Here is a tiny trained network, its code and every weight. The questions are about switching its units off for an input and a class, where a switched-off unit gives its printed mean instead of its output.

import numpy as np


def w(rows, s, z=0):
    codes = np.array(rows[::2]) - 128.0
    scale = np.full(codes.shape[1], s)
    scale[-1] = z or s
    return codes * scale


def norm(h):
    return h / np.sqrt((h * h).mean(-1, keepdims=True) + 1e-5)


def f(y):
    return y / 2 * (1 + np.tanh(0.7978845608 * (y + 0.044715 * y**3)))


def log_softmax(a):
    a = a - a.max(-1, keepdims=True)
    return a - np.log(np.exp(a).sum(-1, keepdims=True))


def net(x, mask):
    res = np.array(x, float).reshape(1, 8) / 4 @ E
    u = 0
    for l in range(2):
        y = f(norm(res) @ A[l][:, :-1].T + A[l][:, -1])
        res = res + np.where(mask[u : u + 16], y, B[l][:, -1]) @ B[l][:, :-1]
        u += 16
    return log_softmax(norm(res)[-1] @ U[:, :-1].T + U[:, -1])


A, B = {}, {}
E = w([
[112,155,87,143,217,109,136,128,158,110],'x0',
[128,143,89,89,82,154,85,104,89,135],'x1',
[220,146,156,61,222,132,14,119,107,102],'x2',
[109,145,124,111,149,158,52,66,95,193],'x3',
[150,120,90,238,94,58,107,188,131,69],'x4',
[124,108,38,88,103,134,133,170,167,180],'x5',
[20,157,95,69,137,182,143,166,2,52],'x6',
[88,160,151,164,110,188,136,104,140,79],'x7',
],0.0087)
A[0] = w([
[110,82,127,147,130,157,110,103,134,110,49],'0.n1',
[138,137,99,101,123,164,91,112,154,153,224],'0.n2',
[178,120,77,37,161,107,121,167,101,71,113],'0.n3',
[122,136,82,146,70,113,147,165,146,120,65],'0.n4',
[126,114,145,142,107,130,89,94,113,169,122],'0.n5',
[19,142,118,76,113,188,107,124,18,78,225],'0.n6',
[175,153,92,146,122,115,131,98,122,121,2],'0.n7',
[88,138,142,150,107,130,101,182,170,161,14],'0.n8',
[116,130,126,108,113,147,129,125,87,96,110],'0.n9',
[147,134,39,98,118,146,6,64,159,200,170],'0.n10',
[172,130,124,175,71,72,128,64,37,101,113],'0.n11',
[106,144,95,146,153,140,120,131,133,57,161],'0.n12',
[86,139,79,158,184,165,129,133,154,23,107],'0.n13',
[173,132,209,85,98,185,90,102,132,131,171],'0.n14',
[59,139,105,25,123,185,205,77,130,169,172],'0.n15',
[129,138,40,161,60,119,160,168,154,95,102],'0.n16',
],0.017,0.0029)
B[0] = w([
[105,121,94,142,128,125,88,192,133,116,128],'0.n1',
[136,139,148,145,138,89,84,154,128,124,168],'0.n2',
[168,202,158,93,166,103,118,164,89,134,182],'0.n3',
[102,74,102,154,126,142,135,110,123,86,173],'0.n4',
[104,140,152,104,165,163,101,139,118,125,152],'0.n5',
[173,92,15,130,156,105,43,50,7,118,253],'0.n6',
[137,70,163,95,98,114,131,138,108,159,135],'0.n7',
[166,102,152,138,119,139,104,158,93,128,142],'0.n8',
[105,100,88,90,160,131,107,126,102,158,158],'0.n9',
[167,199,179,126,132,70,88,163,101,246,219],'0.n10',
[82,140,195,96,110,115,119,98,151,139,170],'0.n11',
[93,147,161,163,146,166,106,112,170,159,165],'0.n12',
[70,137,164,81,96,124,124,131,201,130,184],'0.n13',
[102,185,129,105,130,112,138,173,190,71,188],'0.n14',
[23,71,147,129,102,167,157,75,199,66,232],'0.n15',
[115,59,105,155,87,122,161,107,146,87,200],'0.n16',
],0.019,0.017)
A[1] = w([
[178,118,87,91,194,115,109,123,105,55,79],'1.n1',
[181,53,53,190,81,163,131,97,149,95,62],'1.n2',
[176,131,140,160,155,132,180,209,133,144,251],'1.n3',
[142,47,86,127,113,183,174,92,106,140,143],'1.n4',
[188,194,117,154,157,191,179,177,124,56,34],'1.n5',
[100,69,53,137,101,197,142,100,68,163,114],'1.n6',
[107,186,159,122,103,171,123,173,240,86,170],'1.n7',
[161,175,100,88,139,91,132,151,70,146,179],'1.n8',
[49,151,105,79,101,162,99,87,73,56,138],'1.n9',
[80,152,145,161,144,150,154,134,187,171,136],'1.n10',
[171,120,193,220,138,143,102,109,49,116,183],'1.n11',
[93,113,133,108,110,153,179,123,151,110,72],'1.n12',
[131,65,99,122,109,127,154,127,120,101,67],'1.n13',
[99,92,235,98,85,134,128,167,196,110,129],'1.n14',
[164,123,80,71,143,92,147,161,117,25,108],'1.n15',
[190,139,69,105,122,130,8,126,72,156,171],'1.n16',
],0.015,0.003)
B[1] = w([
[102,170,167,191,109,214,184,159,150,188,178],'1.n1',
[44,75,62,119,52,116,98,49,52,92,208],'1.n2',
[49,167,19,72,83,161,129,119,63,96,155],'1.n3',
[142,97,103,203,34,139,137,200,162,71,193],'1.n4',
[136,117,130,176,165,207,182,104,68,101,131],'1.n5',
[162,94,164,224,103,162,212,154,143,57,208],'1.n6',
[80,54,174,135,166,142,184,65,172,212,213],'1.n7',
[143,123,114,129,159,153,78,126,63,187,186],'1.n8',
[225,125,174,146,83,3,115,222,135,202,253],'1.n9',
[142,145,107,97,159,71,166,175,168,70,173],'1.n10',
[76,119,119,85,117,90,93,132,145,209,152],'1.n11',
[149,164,132,139,143,87,32,93,133,133,167],'1.n12',
[141,89,123,163,158,54,94,63,90,103,176],'1.n13',
[61,168,69,158,204,113,158,157,208,120,237],'1.n14',
[80,134,185,156,162,217,107,59,101,214,160],'1.n15',
[135,205,192,67,83,106,141,207,113,103,246],'1.n16',
],0.017,0.014)
U = w([
[189,152,67,72,135,157,173,112,133,72,43],'0',
[242,126,129,142,173,195,148,131,159,47,16],'1',
[34,153,167,144,195,78,163,119,247,149,193],'2',
[244,109,123,143,153,181,165,104,153,110,1],'3',
[175,105,139,105,143,202,157,72,151,88,24],'4',
[129,231,190,101,131,69,53,184,37,198,200],'5',
[126,166,141,141,195,254,195,97,75,144,77],'6',
[89,31,100,222,40,74,125,87,97,42,208],'7',
],0.012,0.0047)

Each question gives the input, the list of numbers given to net, and the class t.
The units are the neurons (one row each of A and B). Each row of codes is followed by its name. A weight is (code - 128) times the scale printed after its matrix; where a second scale follows, it is the last column's (A, B and U).
mask holds one flag per neuron, layer by layer. A switched-off neuron (its flag False) gives its mean, the last column of its row in B, instead of its output. The means were averaged over made-up inputs and are rounded, as every weight is.
A unit's drop is (log p(t) with every unit on - log p(t) with that unit switched off) / (log p(t) with every unit on - log p(t) with every unit switched off).
The circuit of an input: a set's keep is (log p(t) with only the set's units on - log p(t) with every unit switched off) / (log p(t) with every unit on - log p(t) with every unit switched off). Starting from the 12 units with the biggest drops (on a tie, the unit counted first), units are removed one at a time, each time the one whose removal leaves the highest keep (on an exact tie, the one counted first), for as long as the keep stays at least 0.8.
circuit, biggest first: the units of the circuit, biggest drop first
top k neurons: the k neurons with the biggest drops, biggest first
k most important neurons of layer l: the k neurons of layer l with the biggest drops, biggest first
drop of u: that unit's drop, to one decimal
input [-5,7,-8,8,-1,8,-4,-4], class 2: top 3 neurons => [0.n6; 0.n15; 0.n10]
input [-4,4,7,-7,7,1,-8,-4], class 5: most important neuron of layer 0 => [0.n15]
input [5,-6,2,7,-6,-1,-7,4], class 5: 2 most important neurons of layer 1 => [1.n6; 1.n8]
input [-5,-8,3,1,-7,-1,7,5], class 7: top 2 neurons => [0.n6; 0.n15]
input [-2,4,0,-2,5,-3,-6,5], class 2: top 2 neurons => [0.n6; 0.n11]
input [-1,2,4,-7,6,-2,4,-1], class 5: top 2 neurons => [0.n15; 0.n3]
input [-4,-4,-6,3,6,-6,0,6], class 2: top 2 neurons => [0.n6; 0.n11]
input [2,8,1,2,7,-2,-3,1], class 5: top 3 neurons => [0.n10; 0.n15; 0.n14]
input [-5,4,3,-1,8,2,-2,2], class 2: top 3 neurons => [0.n6; 0.n11; 1.n14]
input [-7,-8,6,-4,2,2,-5,4], class 2: 2 most important neurons of layer 0 => [0.n6; 0.n3]
input [-4,1,2,1,7,0,-2,0], class 2: 2 most important neurons of layer 0 => [0.n6; 0.n11]
input [6,1,0,-5,1,4,3,-8], class 6: top 3 neurons => [0.n3; 0.n15; 0.n6]
input [8,6,-5,4,-8,-2,3,-6], class 7: top 2 neurons => [0.n15; 0.n6]
input [5,-3,2,4,8,2,-2,8], class 2: circuit, biggest first => [0.n6]
input [0,2,2,1,4,-7,-4,-7], class 2: 3 most important neurons of layer 0 => [0.n6; 0.n11; 0.n3]
input [7,2,0,-5,8,-2,-7,8], class 2: 3 most important neurons of layer 0 => [0.n6; 0.n13; 0.n12]
input [-1,-2,3,-7,2,7,3,-6], class 6: top 2 neurons => [0.n3; 0.n6]
input [-8,2,3,1,1,7,3,8], class 5: top 2 neurons => [0.n10; 1.n16]
input [3,3,1,-6,-3,4,-8,0], class 5: drop of 0.n15 => 3.0
input [5,-8,-6,-1,-8,1,8,1], class 7: circuit, biggest first => [0.n6]
input [-6,7,-2,-6,-1,-4,-8,-8], class 2: drop of 0.n6 => 3.2
input [4,-3,-2,-3,-6,8,2,8], class 7: drop of 0.n6 => 0.2
